[  2  -7   9   8  -3   2   1 -20 -47  -4 -10  -1   0 -23  17   8   2   5
  12  14  31  -2  -4 -10  -4  -2 -19  12  34  -7   3 -12  -5   1]  j772
[ 21  28   4 -27  20 -15   0   4   7   3 -20  14   1  36  30  -6 -23   5
 -31   7  19  -5  16 -47 -22  26  17 -14   1   3 -17  -9  28  12]  j389
[  7 -13   7  11   1 -41  53   6  19   8   2   3  -8 -56 -35  -5  44  14
   2  48 -11   4  -9  39  16 -32 -36   7  25   3 -17  -6  21 -12]  j168
[ 24  -1 -12  21   1 -35   5 -13 -20   7  -2  15  11  15 -24   9   9  22
  -2  20   0  -9  10   6  -5  -6 -14  -6 -31   0  -7  15  -6  15]  j389
[-16  -1 -20  22 -24 -20 -13 -19 -25   7  10   1  15 -17  -8  15   1 -19
 -12  -6   0   1  -6  11 -11  33  -4   1  21  -3 -16   2  -4   7]  j168
[-39 -11 -10  -4  -5  22  17  16 -13  -6 -22  -5 -13 -17 -21  22   0   4
  -5  -6   3 -19  -4  10   2 -14   5  15 -18 -32  16  15  11 -12]  j424
[ -6   8  14 -41  -8   7   1 -13  -8 -23 -24   4   6 -38   9  16   3 -26
 -12  14   7   6  -4  -4 -10 -16   6   2   8  -2  14   3  21  18]  j211
[ 28  16   0   1  31   0   8 -29  20  17   1  24  13  16   1 -27 -30  25
  -7  -7  20  -3  -8 -11  10 -12 -19 -25  -7  -9  15   9 -10  16]  j389
[-18  -2  14 -17  -1   4   5   4  14 -14   0   3 -25 -18 -23  15 -12  13
 -10 -32 -23 -10   4  11   5 -38  14 -24 -26 -24   3  16   8 -16]  j720
[ 27  -9  18   8 -14 -36 -13   2 -42 -15  -1  -5 -36 -12 -26  23   1  31
 -17  21  28   1  19  -5  10  -9  30  -1 -12 -13  -1   1  22   5]  j62
[ -8  -2   2 -16 -12  26  27  21  32 -13 -23   3   2   5  -6   9  18  22
  -3   1   5 -26 -18 -16  23 -22   7  12 -20 -26  25   7  21 -12]  j945
[-11   0 -10   5  -8  18  -6 -17  -6  -7  33 -36  18 -42  -8  -2  -6 -15
  22   7  -8   9   0  14  14  -7 -10  18  -1 -15   0 -14 -23  -3]  j163
[  7 -23  22   3 -15  33   6  -8   8 -13  24  -1 -22  -9   2   0  15  33
   1  10  22  -1  -8 -38  17  -5  26   1  16   6   6 -14  21 -15]  j772
[ 24   0  -9  12   2 -14  -4 -25  -4   1 -14  -8  -5  -8 -16   3  -2  26
   0 -18 -30  -1  -3  33  10  -5 -32 -16  13 -13   2  13 -17   3]  j524
[  7  -5  13   7   7 -36 -11  21 -16   4 -13  12  -2   3   1 -11  20  29
 -18  13   8 -15   7 -15   6  -5  17  10  10   7   9 -16  34  20]  j211
[-28 -37  18  30  -6 -61  42  41   3   4  27  -8  24  41  -5 -48   0   9
  52  25 -27 -22  -7   7   1 -34 -47  43  18   9 -21 -12 -55   8]  j3
[ -5 -36  21  10  -4  -1  -7  27 -26   7   4  15   4  25  38   2 -32   6
 -18 -37  15  -1  -1 -25  -9   1  -5 -11  23  -7  -8   6   8  -4]  j62
[  3   7   8  -6   0   2  -2  -5   6  -7  29 -16   8 -26  -1 -30   3  10
  17   6 -12  11   6 -11   4 -16   8   7  -5  10 -12 -20 -18   9]  j524
[  2 -16 -20  22  11  22  26  20  26  15  17  17 -11  11  -5  -8 -38  46
   3  -2  26  -8 -20 -32   5 -18 -26 -15  28  -7  29   1  21   5]  j524
[-36  11 -31  70 -11  33 -34   8 -57  -8  30  -1  32 -86  -5  36   4  18
  25  -9  17  22  30  19  -4  -1 -38 -34 -39 -11 -10  13  27  33]  j424
[-31  -2  10   2 -30  47 -29   0  -7   0   9  63  27  42  42  14 -11   0
 -11 -28  24   7 -16 -51  -6   6  -9 -20  16 -22  13  11  37  13]  j62
[-13 -14  -8   2   4   3  15  31   3   3  20 -32  -2 -16  10 -11   2  -2
  -7   7  33   9  -7 -17 -11   4  -1   6  -2  27  -5  -5  -1   5]  j945
[  6  -1 -20   7  14   8  -3 -24   5  10 -30   7  23  13  -2 -25  25  48
  -8  11   9  -9 -23 -19  13  -3  -5 -31  24   3  30 -24 -14   5]  j211
[ 30  31  12 -34  11 -28  -7 -28  43  23 -11  23  11  45  10 -15   0   1
 -25  -7 -20  -3  -9  -1   2  15  28 -32 -18   0  -5 -13 -17  -9]  j168
[  5 -24  13   9  -1  12 -10   9   4  -3  -7  11 -24  26 -13  11  15   1
 -11  -7 -33 -12  18   7  -8  23  12  -2   5   0 -24   4  29  -2]  j582
[-21  16   2  12   1  -5 -17  16  -5   8 -16 -17   3 -21 -12 -32 -10  13
  13  25  27  -9 -28  15  14 -31 -18  19  -5 -14  11  -9  -7 -15]  j211
[  0  53  -4 -10   6 -73  -5 -11  -4  38   7 -21  13  -5 -21 -34 -24 -34
 -18  44  92   6  -1 -18   6 -13   9  -8 -48 -10  14  -8 -46  44]  j389
[ 19  12   6   0   1  18  -3 -23  10  -9  23   8   6  -4  -7 -11  -7  30
  -1   9  -3   8 -10 -17   5 -10   5  16 -18   5   2  13  16   0]  j389
[ 15  25   0 -53   9  -3  23 -16  28  -5 -37  17   8 -10   5  21  15   1
 -55   0 -24   1   0 -26 -12 -10  25 -24  12  -8   9   8  48   4]  j389
[-17 -34   7  19  -6  15   3  -6 -21 -11  24   8 -29  -3 -25 -16  21  40
  -1  -6  13   6  -3   0   6 -21  -1 -26   4  -4  -4   1 -15  -5]  j62
[ -4 -28  -9  16 -23  14 -20 -33 -21   9  38  12  13 -16  -9  12  11 -66
  19  50 -11  27  12  -1 -10  -2  53  21  24  21  -5 -13  30   5]  j163
[  20   38    2  -12    4  -11  -24    8  -15   29    8    9   -5   -4
  -22    7   30   20  -19   11   40   -7   23    9   20  -14   -9    5
 -114  -17    4   13   -9   16]  j389
[-17  -8   5  19   0  10   3  -5   3 -11  29  12   2   9 -17 -10   2  23
  25  -3 -25  -2  -1  13   0 -12   3   9 -22  -2   9   6  -7   2]  j424
[-13   9  11  24 -16  26 -13   2  -3  -2  29 -17   7 -41  -9  -8   5  16
   9  -3   0   2 -14  -3   4 -30  12 -11  -9 -16  23 -23  -8 -15]  j582
[ 16  -3  -3  -7  -1   7 -13 -13 -18   5 -13  -5  -1 -27  -4   9  -9 -10
 -16   5  50   6   6  -1  20   1   6 -17   1  -9  -4   0  -5  12]  j62
[-25 -12 -19  16   4  43  16  18  16   2  26 -13  -3 -11  -2   5   0  26
   7 -16  -7   9   1  -1   6   4  -4  12 -28   8  19  17  11   7]  j424
[  6   4   6   3  10 -51  -6   3 -35  -3   1  -3 -13 -18 -21  -7  12  24
   1  32 -11   1  16   3 -15 -24  14  -2  -1   2  21 -22   9  16]  j211
[ -6  21  24  14 -40 -69  -9  40   8  -8  17  13 -25  24 -11  42 -18  -1
   8   9 -41   3  21  14 -22 -22   7 -13 -35 -17   0  13  45 -13]  j720
[ 11  10 -13  11   7 -30   1  -3  22  15 -27 -22   7  26 -27 -11   8  -6
   7  47 -21   0  -1  14  -3  17   0   8   5   9 -19  -5  -4   7]  j582
[-10 -17   5  23   5   0  -4  21  -2   6  50  -8 -24  10 -18 -18 -45  38
  22  11   0   5  -2  -9  -1 -20 -20  11   9  -8  10  -4   1  -7]  j3
[-27 -19 -11 -13  10  31  29   6   6 -20   3 -37 -32 -54 -31 -15  28  21
 -17   7  11   3   3 -20  13 -14  38   4   9   2   6  -4  22   3]  j945
[ -1  21  36 -23  -8 -23  10   0  28 -16 -27  -2  -9  11  -1  -8  22  16
 -18  35  24  -4  -8 -25  14   2  32   2   3  -6  -5 -14  35   0]  j424
[ 14 -31 -43  47  26 -31 -35   9 -41  27  35  14  26  69  -3  15 -48   6
  18 -14 -48  -3  34   6 -40  73 -15  21   3  21 -17   2  -4  21]  j424
[  9  22 -23   1 -14  36 -20 -15  43  21 -15  21   4  23  -6   0  -5  -4
 -15  24  54 -14 -26 -18  27   9  18 -32  29  -5  22 -22  13  -4]  j3
[ 16  20   1 -21  -7   3 -11 -11  36   1  -5   2   0  11  -7  -3 -32   0
  -3   1 -11  -1 -18  -1   4  -6  -6  -7  11 -18   1   0   4 -14]  j524
[-19  -4 -13 -17  29  22  -6  -6 -49   4  24  10   1   3   7  18 -11  15
   8  -2  17   6  27 -22 -27 -11 -22 -22 -49 -21   6  -6 -18  22]  j163
[ -6 -14 -12   7  11 -34   8   0 -14   4 -23   2   0  -5  -5 -11   5 -14
  -1  17 -15  -1   8  17 -13   4  -8   0  43  14   3  -5   8  24]  j211
[ -1 -19 -22  18 -10  59  13 -19  11 -11  47   6 -10 -12  -5   1   7  33
  32  11   4  18   1 -22   8   3  -7  12   6  24  22  -6   9   2]  j720
[-25   8  -1  -4 -18  13   8   3 -11 -18  -2   6 -13   9   8  21   4   5
  12  14  -4  -3  -6 -21 -21  -5  11  16   7   0   2   8  22   0]  j772
[ -8 -13   1  17   3 -55   4  17  20  38  20  15   9  54  -7 -24 -18   5
 -11  -7  22 -17 -25 -11  -1  -2 -14  -4  23   9  11 -12 -18   2]  j720
[ 10 -13  14  41 -29  -8 -70  11 -14  -2  49  -7  18  -8 -20 -11 -33 -20
  20 -13  -7   0  27  13  25  21  21  -3 -17 -17 -53 -14  -7 -13]  j62
[ -6 -22 -11  -9  20  23   1  11 -10  26 -15 -11  -9  15   2   1  17   6
  -5  20  16  -2  22 -16  19  10  -4  12 -20 -16 -11  -9  12  -4]  j163
[ 13  15 -14  34   8 -42 -10  20 -27  19 -13   8  -5  21 -11 -11  -8  27
   7  23  28 -14   9   8  13   2 -11  11   8 -14   3 -10   2  14]  j62
[  1 -72   6  33 -39 -10 -17  -1  -4   3   5  -3  18  19 -10   2  18  14
 -22  15  20  -2 -16 -43  20  40  -2   7  57  12  -4  -9  30   2]  j211
[-17   6   7   1 -28  25  -9  -7  10 -23  17 -19 -11 -37 -15 -14  21  20
   0  -9  -5   3  -9  -6  20  -3  -2  11  12  -9 -12  -4   5  -1]  j524
[ -7 -10   7   2 -14  18  15 -23  -2 -14   0   9 -12 -16 -19   3  -6  11
  22  25  34  -3  -9 -12  18 -28   1   3  -1 -13  16   0   1  -5]  j720
[ 18   6  -4 -14   2  16   1  18  17 -16  -1  10 -20  12   6  20   3  14
 -19   6  28 -15   0 -21  -7  28  12  -1   8  10  -1  -7  46   4]  j945
[ 15  34  13  -5   4 -34  23   8  48   7  -7  -7 -15 -79 -14   3  24  11
 -42  11  51   3 -15  15  31 -42   3 -52  33   9  15 -19  45  10]  j720
[-13 -25  -4  26 -28 -18   0  10 -38 -12  -8  -2 -19   0  -8  40   1  20
 -12  -9 -17  -9   2   8 -15  -5 -10  -9  30 -12   5  12  16  -2]  j3
[ 18  24  -1 -12  12 -18  13  -3  21  -2  -3 -17  24 -30   9  -2   8  14
 -20 -13   2  -2 -23   7  13  -9 -10  14  13   6  27   3   8  21]  j945
[ 13   2   4   1  -4 -14  -8  -4  13  13  30  -4   5  -8 -22 -20  22   4
 -11  19 -44  14   3   4  -5 -25  41   1 -24  18 -11  -8   9 -26]  j389
[ 28  26   4   0   4 -10  -4 -37  -9  -7 -24   3 -14 -16 -15  -3  -2  20
 -15  32  27   6 -16   9  -2 -10  -7 -12  10  -4  -5   8  16 -10]  j389
[ 50 -27   2  22 -12 -43 -38 -21  28  12  43  47  60  52 -24  -3 -73 -11
  22  38  24 -18 -28 -27  -4  20 -27 -23  47  -7  10 -33  -4   2]  j211
[  5 -16   4 -20  10  -1   2 -11 -17   9 -39 -14   3  -3  17  11   0  -9
 -14  -1 -22  10  11  11   5   4 -21  12  24  -1 -10  17   4   9]  j3
[-22  12   0   2 -18  10   3 -18 -19 -25  15  12  -8 -28  -2  19 -16   5
  13  -7  -2   5  -1  -7 -13 -21   1   1  12 -10  22   5  16   8]  j720
[  2 -16  10  23 -26  10   6  13  14  -6   9  10   6  -5  15  -6  26  39
 -14  17  26  -9 -16 -44  15  31   8   1  40   9 -31 -31  43 -24]  j168
[ -1  16 -37  18 -14  31   9 -24 -21 -12 -19  15   8 -31  -2  60 -43  25
  11  12  31   8  -1  -9 -24  -4 -34 -85 -27 -41   9  10   1 -14]  j168
[-23  -6 -11  20 -10 -14  16 -16  -7  12   3 -31 -12 -37 -21 -19  12  15
 -10   1  -1  10 -15  11  10  -3   3 -17  18 -12   1 -11 -25 -22]  j168
[ 10  -1 -19 -30  12 -36  12 -10  21   6 -21 -12  -9   5 -56  10  22  -1
 -27  24 -15 -11 -10  20   2  -5   8   1  -2  -8  10   7   2   2]  j945
[  5 -59  12  33 -14 -17   5   1   9  13  46 -11 -40  29 -43 -15 -19   3
  27   9 -79  15  20  27  -3 -44  56 -23 -12   8   8   2 -23 -36]  j3
[  7   7  15  14  -3 -27 -20 -32 -49 -13 -19   7 -22   7  -8  11   1   9
  -1  29  33   4   7   9 -18  21   3 -19  16  -8  -7 -13   6  -1]  j424
[ 30  44  37   2  -1  -5 -15 -20  29  -4 -10  23   4  -5  -2  -6  14  22
  -2  11  11  -7  -8   8  21 -14 -12 -24  -2 -23  14 -15  21  14]  j582
[  7   1   1   1  -6  30   2   1  12 -19  14 -12   6 -22   0 -17   6  36
  25  23  -9   5  -5 -17  17 -15  10  27  -8  10  26 -13  11   2]  j211
[ 13  -1   7 -20 -16 -54  22  14  50  -1 -21 -11 -19  17 -38  11  30   2
 -18  33 -14 -15   0   9  20   1  13   3   9   3 -15  -9  22 -14]  j720
[ -6 -10   1  -8 -11   7   6   4 -18 -14  12 -10   2 -33   3  32 -10   6
  -5 -17 -22   4  11   1  -4 -14 -19   1  12 -14  13   7   8  12]  j3
[-24   0  18  18 -15 -10  -7  33  10  14  -5 -14  15 -26  -8  -3   5 -19
 -14  10  41 -10  -9 -10  10 -15  -3 -17 -10 -15 -17  -9  10   7]  j582
